(in the rows, 128 means zero)
Known rows:
z691: [161 170 138 114 125 110 114 146 144 182 156 133 124 113 112 147 107 125
 115 105 169 138 124 150 115 178]
z573: [ 79 141 103  55 122  95 103 118 169 142 146  94 127 124 121 120  79 124
  92 106 139 135 140 134 107 127]
z763: [ 98 163 127 127 165  80  87 115 124 131 126 143 120 138 130 120 128 132
 102  89  81 120 178 127 118 146]
z448: [ 78 146 100  65 128  73  94 118 137 138 147  97 108 137 117 136  85 125
 103 100 111 125 149 127 115 134]
z994: [ 91 135 118 108 155  87 104 108 141 132 140 120 117 130 126 125 113 124
 115  99  94 119 158 132 119 133]
z423: [ 73 153 124 128 140  99 102 107 147 161 127 143 106 191 182 140 104 139
 144  86 101  46 103 145 133 137]
z709: [165  98 119 132 111 113 104 134 163 200 129 131 147 108 123 194  89  60
 160  64  95 132 110 148  84 127]
z696: [155 127  73 103 138 107 129 101 166  83 105 116 161 116 141 133  75 107
 124 119  94 123 107 170 159 133]
z267: [107 127  51  72 102  75  54 103 159  88 142 103 102 144 137 147  18 101
 126 111  99 136 108 151 127 128]
z355: [158 134  54  97 135 141 137 100 185 109 119 149 151 147 138 140 134 125
 149 135  95  77  37 205 141 133]
z63: [131 146  57  92 131 141  76 108 174 108 151 170 111 164 144 121 117 140
 149 144 118  92  43 194 114 156]
z30: [107 102  90  82 130 103  89 104 191 112 134 102 133 123 142 121  55 111
 131 113 129 144 117 157 116 118]
z450: [166 107 117 134 111 116 107 130 164 196 126 129 145 109 124 191  94  63
 160  68  96 130 110 150  91 131]
z940: [188 126 104 124 138 130 107 134 154 156 165 141 118  97 105 154  94 112
 165 124 148 142  95 169 125 165]
z570: [122 102  76 108 160 124  66  97 147  83 169 135 107 121 115 107  70 121
 159 130 102 121 111 146 128 146]
z775: [101 114  70  70 113  83  75 101 184 102 139  97 116 137 140 134  32 104
 128 113 124 148 108 161 116 118]
z358: [186 102 102 101 104 116 107 130 230 156 130 114 146 104 146 155  45  91
 157 117 189 181  69 205 111 136]
z294: [177 151  94  95  92  87  96 137 158 155 141 118 110 122 120 174  53 106
 134 111 149 154 100 168 133 164]

Facts:
z101 Π [z195, z63]
z105 Π [z867, z782, z943]
z106 Π [z928, z836]
z111 Π [z866, z855, z981]
z13 Π [z417]
z153 Π [z417, z836, z176, z373]
z165 Π [z696, z867, z115, z690, z122]
z166 Π [z337, z159, z279]
z218 Π [z732, z490, z450]
z261 Π [z732, z709, z199]
z270 Π [z959, z195, z759]
z273 Π [z435, z696, z633, z355]
z293 Π [z706, z687]
z31 Π [z690]
z317 Π [z294, z267, z888]
z330 Π [z646, z485]
z349 Π [z551, z63, z643]
z359 Π [z689]
z365 Π [z959, z646]
z379 Π [z855, z269]
z387 Π [z482]
z406 Π [z474, z199]
z410 Π [z732, z758, z619, z485]
z423 Π [z981]
z448 Π [z756, z229]
z48 Π [z696]
z505 Π [z71, z590, z689]
z512 Π [z832]
z514 Π [z860, z144, z953, z92, z796]
z522 Π [z646]
z544 Π [z635, z358, z442, z405]
z552 Π [z229, z775, z267]
z573 Π [z358, z775]
z588 Π [z138, z277, z619, z267]
z615 Π [z683, z619, z877, z690, z219]
z638 Π [z607, z943]
z641 Π [z960, z169]
z644 Π [z195, z570, z687, z126, z940]
z649 Π [z570, z184, z252]
z676 Π [z788, z421, z832, z451]
z69 Π [z633]
z691 Π [z279]
z692 Π [z788, z159, z527, z157, z405, z796, z369]
z694 Π [z405, z169, z643]
z702 Π [z998]
z703 Π [z420]
z711 Π [z857, z884, z358, z451]
z727 Π [z575, z619, z426]
z734 Π [z693]
z735 Π [z612, z337]
z747 Π [z981, z758, z360]
z763 Π [z590]
z768 Π [z896, z832]
z777 Π [z120]
z79 Π [z819, z358]
z81 Π [z782, z277, z607, z888]
z839 Π [z860, z71]
z846 Π [z759, z646, z355]
z850 Π [z195, z337, z277, z888]
z865 Π [z687, z740]
z878 Π [z157, z252]
z882 Π [z946, z484]
z917 Π [z796, z643]
z926 Π [z144, z877, z233]
z948 Π [z269]
z95 Π [z219]
z957 Π [z30, z358]
z994 Π [z845]
β lubragrim <- z101, z105, z126, z144, z153, z16, z199, z261, z277, z294, z31, z349, z358, z359, z410, z421, z426, z442, z450, z485, z505, z522, z551, z590, z612, z633, z635, z638, z641, z683, z691, z692, z693, z694, z709, z71, z732, z796, z836, z866, z877, z878, z882, z888, z896, z940, z943, z948, z95, z959, z981
β stogrim <- z106, z111, z115, z120, z13, z138, z157, z159, z165, z166, z176, z184, z218, z219, z229, z233, z252, z267, z270, z273, z279, z289, z293, z30, z317, z330, z337, z360, z369, z379, z387, z405, z406, z417, z420, z448, z451, z474, z48, z484, z490, z512, z544, z570, z573, z588, z607, z619, z643, z646, z649, z687, z689, z69, z690, z696, z703, z706, z711, z727, z734, z740, z747, z756, z759, z763, z768, z775, z788, z81, z819, z832, z839, z845, z846, z850, z855, z857, z860, z865, z867, z917, z928, z953, z957, z960, z994, z998
β drastum <- z122, z169, z195, z269, z355, z365, z373, z423, z435, z482, z514, z527, z552, z575, z615, z63, z644, z676, z702, z735, z758, z777, z782, z79, z884, z916, z92, z926, z946

Rows:
No name comes twice in this set of rows, the named rows included.
[159 171 144 114 134 139 124 151 138 196 169 138 147  97  98 140 146 131
 112 107 168 136 127 144 102 177]	z349
[169 196 127  93 111  82 145 146 129 178 130 113 117 117 116 168  99 131
  95 107 159 135 133 158 149 182]	z638
[150 109 158 170 141  92 114 125 157 177 126 122 125 129 175 165  51 100
 179  76 145 115 125 139 154 145]	z866
[ 96 224 104  98 118 106  99 126 126 168 122 175 132 178 145 133 171 144
  66  99  92  67 106 154 102 165]	z926
[192 169 115 138  99  97 103 136 153 165 111 146 164 115 140 176  85  83
 117  84 120 139 107 163 116 165]	z877
[124 146  65  78 126  73  76 104 144  79 136 113 104 142 135 135  31 120
 122 123 110 132 121 157 148 145]	z607
[109 151  84  84 137 145 134 116 147 159 148 148 134 151 112 138 171 137
 125 124  94  57  72 168 112 140]	z365
[ 58 124 142 127 149  94 102 107 114 164 144 100 131 141 146 139  82 117
 124  65  83  72 175  85 125 124]	z747
[ 95 227  97  76 103  98 118 127 121 173 116 151 139 178 135 155 163 140
  64  92  85  55  98 151 110 156]	z615
[155 153  68  94 134 127 144 104 181 117 105 152 143 155 151 140 139 128
 133 135  99  82  56 203 141 140]	z435
[140 155  83 102 135  91 124 103 148  93 108 114 150 122 140 132  77 109
 105 117  92 124 122 157 154 140]	z115
[ 73 116 112 103 143 100  96 110 130 165 143 108 140 126 108 147 125  95
 120  68  63 100 162 113  82 114]	z406
[220 128 107 129 128 127 165 125 182 155 107 124 169  91 124 166 104  95
 147 116 142 142  90 189 145 152]	z633

Now the same nodes, written a new way:
Known rows:
z836: [110 114 132 112 116  98 132  93  94 101 138 163 134 119 132 160 138 152
 118 122 143 117 128 101 148 110 165 131 157 109 102 128 123 121 143 103
 106 142 160 163 161 143 128 130 142 124  93 151 114]
z482: [116 132 128  99 113 113 139 122  80 114 121 146 149 115 152 144 149 156
 141 129 134 124 124 102 134 133 188 107 150 112 108 101 136 119 160 117
 120 153 151 152 156 152 133 102 134 118  72 141 116]
z590: [107 113 133 115 120 103 124  94  94 100 140 161 134 123 131 166 136 161
 114 118 140 115 127 103 147 111 163 131 158 109 103 130 124 117 135 103
 102 141 161 163 165 145 129 128 144 128  95 153 117]
z846: [146 130  95  94 124 112 168 136  67  88 112 117 158  56 130 167 134 234
 101 104  93 104 164 149 157  71 186 141  87 130  98  84 146  62 191 113
 155 127  93 153 110 151  76 130 156 158  71 156  91]
z330: [143 130  88  93 124 107 173 141  73  82 113 115 163  45 123 169 139 230
 103 100  88 103 169 156 161  74 185 144  90 131  94  86 150  68 197 115
 162 127  88 152 104 152  69 129 159 161  74 161  88]
z527: [115 130 130 102 115 116 136 117  78 115 118 146 147 120 154 145 148 160
 141 130 132 121 122  98 134 132 186 106 150 108 111 101 135 114 155 114
 119 152 152 154 161 151 136 101 135 116  70 143 118]
z615: [119 160  92  80 115  91 129 170 116  95 151 139 158  63 147 147 158 164
 110 123 141 155 123 156 138 143 195 117 134 152  60 114 128 132 162 145
 150 155 138 125  92 155 108  98 148 176 100 122  91]
z819: [103 133 135 106 116  87 140 104  82 117 115 146 144 124 144 152 152 169
 129 154 117  93 119  97 146 122 178 118 135 117 116  90 111 142 162 120
 135 141 127 162 147 117 134 133 149 118  77 141 146]
z646: [146 102 109  94 118 113 207 116  47  91  80 112 168  63 122 164 140 205
 134  93  79  82 189 125 166  70 175 137 109  93 127  75 174  65 226  95
 144 129  89 173 138 156  67 132 140 105  53 186  90]
z16: [112 114 134 111 114  97 135  92  93 102 137 164 134 118 133 156 138 149
 121 124 144 118 130  99 149 109 167 132 157 108 103 126 123 121 147 101
 107 140 159 164 160 142 127 132 139 121  91 151 113]
z71: [108 113 134 116 119 103 124  92  94 101 139 162 134 123 131 165 136 159
 116 117 140 115 128 102 147 110 163 131 160 109 104 130 124 118 136 102
 103 141 161 163 167 145 129 130 143 127  95 153 117]
z279: [118 126 148 100 118 103 140 112  75 125 123 138 139 136 165 160 141 183
 108 141 128 102 118 108 136 113 174 108 135 112 119  93 119 125 157 116
 107 144 140 162 150 123 142 131 131 110  77 133 141]
z998: [109 125 140 100 120  97 142 113  82 120 120 136 146 128 153 163 145 179
 114 137 120  98 122 111 141 119 172 111 139 113 117  96 123 133 160 118
 116 145 134 161 149 125 133 130 138 113  83 140 140]
z218: [114 149 109  96 126  93 125 143 100 103 141 130 149  91 147 168 146 206
  87 132 119 115 122 149 144 114 180 125 114 146  82 101 113 122 152 134
 141 141 122 142 108 131 116 127 157 169 100 127 124]
z157: [108 124 142 105 124 103 135 109  78 122 120 136 143 135 154 167 142 187
 112 136 118  93 120 108 139 117 172 110 138 111 119  95 121 125 151 115
 112 145 136 162 156 125 138 129 140 114  81 140 145]
z696: [104 129 131  94 122  89 146 129  94 114 125 131 154 113 148 168 153 170
 111 128 118 102 127 128 146 129 168 111 147 117 105 101 131 147 167 125
 122 150 131 157 134 129 122 127 140 121  94 143 135]
z406: [115 148 113  99 127  97 122 139  98 104 142 133 147  97 148 169 142 212
  86 133 119 114 119 144 141 111 181 123 112 145  86 101 111 115 147 133
 138 140 123 142 113 129 119 126 158 169  97 127 128]
z948: [111 137 101 110 126  98 106 120 113  84 163 159 136  86 123 170 134 188
  89 113 138 133 125 140 148 105 172 144 133 143  70 136 114 106 128 120
 130 138 148 144 126 149 113 125 164 184 112 140 101]

Rows:
No name comes twice in this set of rows, the named rows included.
[107 126 140 102 122  98 138 115  83 120 121 136 145 129 153 166 144 182
 112 135 119  97 122 114 141 120 171 111 140 114 115  96 123 133 156 119
 115 146 136 160 150 126 133 129 139 118  85 140 142]	z417
[152 127 151  93  99 129 153 111  56 130 120 147 132 130 188 129 133 163
 126 140 160 139 120  89 122 105 197 104 127 108 119  89 130  88 162 107
  97 145 164 158 157 150 149 107 109  97  46 122 106]	z195
[112 132 133  83 112  76 160 136  99 116 128 133 154 105 156 157 158 151
 112 137 132 114 129 129 146 133 173 109 147 120 100  97 126 162 181 131
 125 151 133 154 117 125 120 132 129 114  94 134 127]	z619
[108 115 125 105 115  89 140 105 103  96 141 160 141 105 128 160 145 141
 119 118 143 121 135 112 152 117 164 133 162 112  94 130 128 134 154 108
 112 144 155 159 148 145 117 130 140 126 100 153 108]	z732
[126 118 139  98 117 105 162 111  66 117 110 131 146 117 155 161 140 186
 117 130 115  95 138 110 145 101 175 116 128 105 123  86 134 111 176 109
 118 139 129 166 148 132 122 132 133 105  69 147 128]	z759
[116 124 147 102 119 102 143 110  77 124 120 137 141 134 161 162 141 183
 110 139 125  99 120 108 138 114 173 110 137 111 120  93 121 125 157 115
 109 144 139 164 152 125 138 131 133 108  78 137 141]	z570
[ 99 151 100  97 136  90 113 153 113  96 148 128 156  86 135 183 149 212
  82 118 107 113 121 164 145 127 172 123 128 149  75 111 119 131 144 141
 144 148 120 137 106 135 109 121 165 183 116 134 127]	z111
[109 115 131 109 115  95 134  98  97 100 140 162 136 114 131 159 141 147
 119 119 144 118 130 104 150 113 165 132 159 110  99 128 125 126 147 105
 109 142 158 162 156 143 124 130 140 125  95 151 112]	z199
[ 95 123 140 123 140 122 106 101  75 119 121 133 141 152 144 186 132 223
 104 125  99  80 112 110 134 114 164 111 139 111 124 101 121 105 123 110
 107 145 138 164 178 130 145 123 154 132  87 149 157]	z832
[137 154 125  84 109  86 139 141  94 115 146 139 137  95 173 146 143 186
  84 155 149 136 114 137 137 106 192 121 103 150  83  92 100 127 162 137
 132 137 131 141  95 121 128 134 138 152  85 105 118]	z317
[125 133 132  91 106 107 147 126  82 119 124 147 147 112 165 136 151 144
 137 136 147 134 122 101 134 134 191 104 149 113 106  99 132 126 166 119
 117 154 156 152 145 150 135 103 124 110  68 133 110]	z782
[118 109 122 105 113  94 155 100  91  92 129 156 144  94 122 157 141 148
 126 109 135 116 149 109 158 104 166 138 155 105 101 123 139 115 168 100
 118 140 145 165 149 152 106 132 140 121  89 163  98]	z485
[105 125 141 109 126 105 131 106  77 121 119 138 142 138 151 169 142 191
 113 135 114  92 118 107 138 117 171 111 138 110 120  96 121 124 148 115
 114 145 136 163 159 125 139 129 143 117  83 142 147]	z788
[110 132 121  93 115 105 144 134  91 109 121 142 156 102 147 148 157 148
 140 121 130 126 129 113 139 144 184 106 159 112  99 106 142 131 167 122
 126 157 148 150 144 154 123  99 135 122  80 145 111]	z758

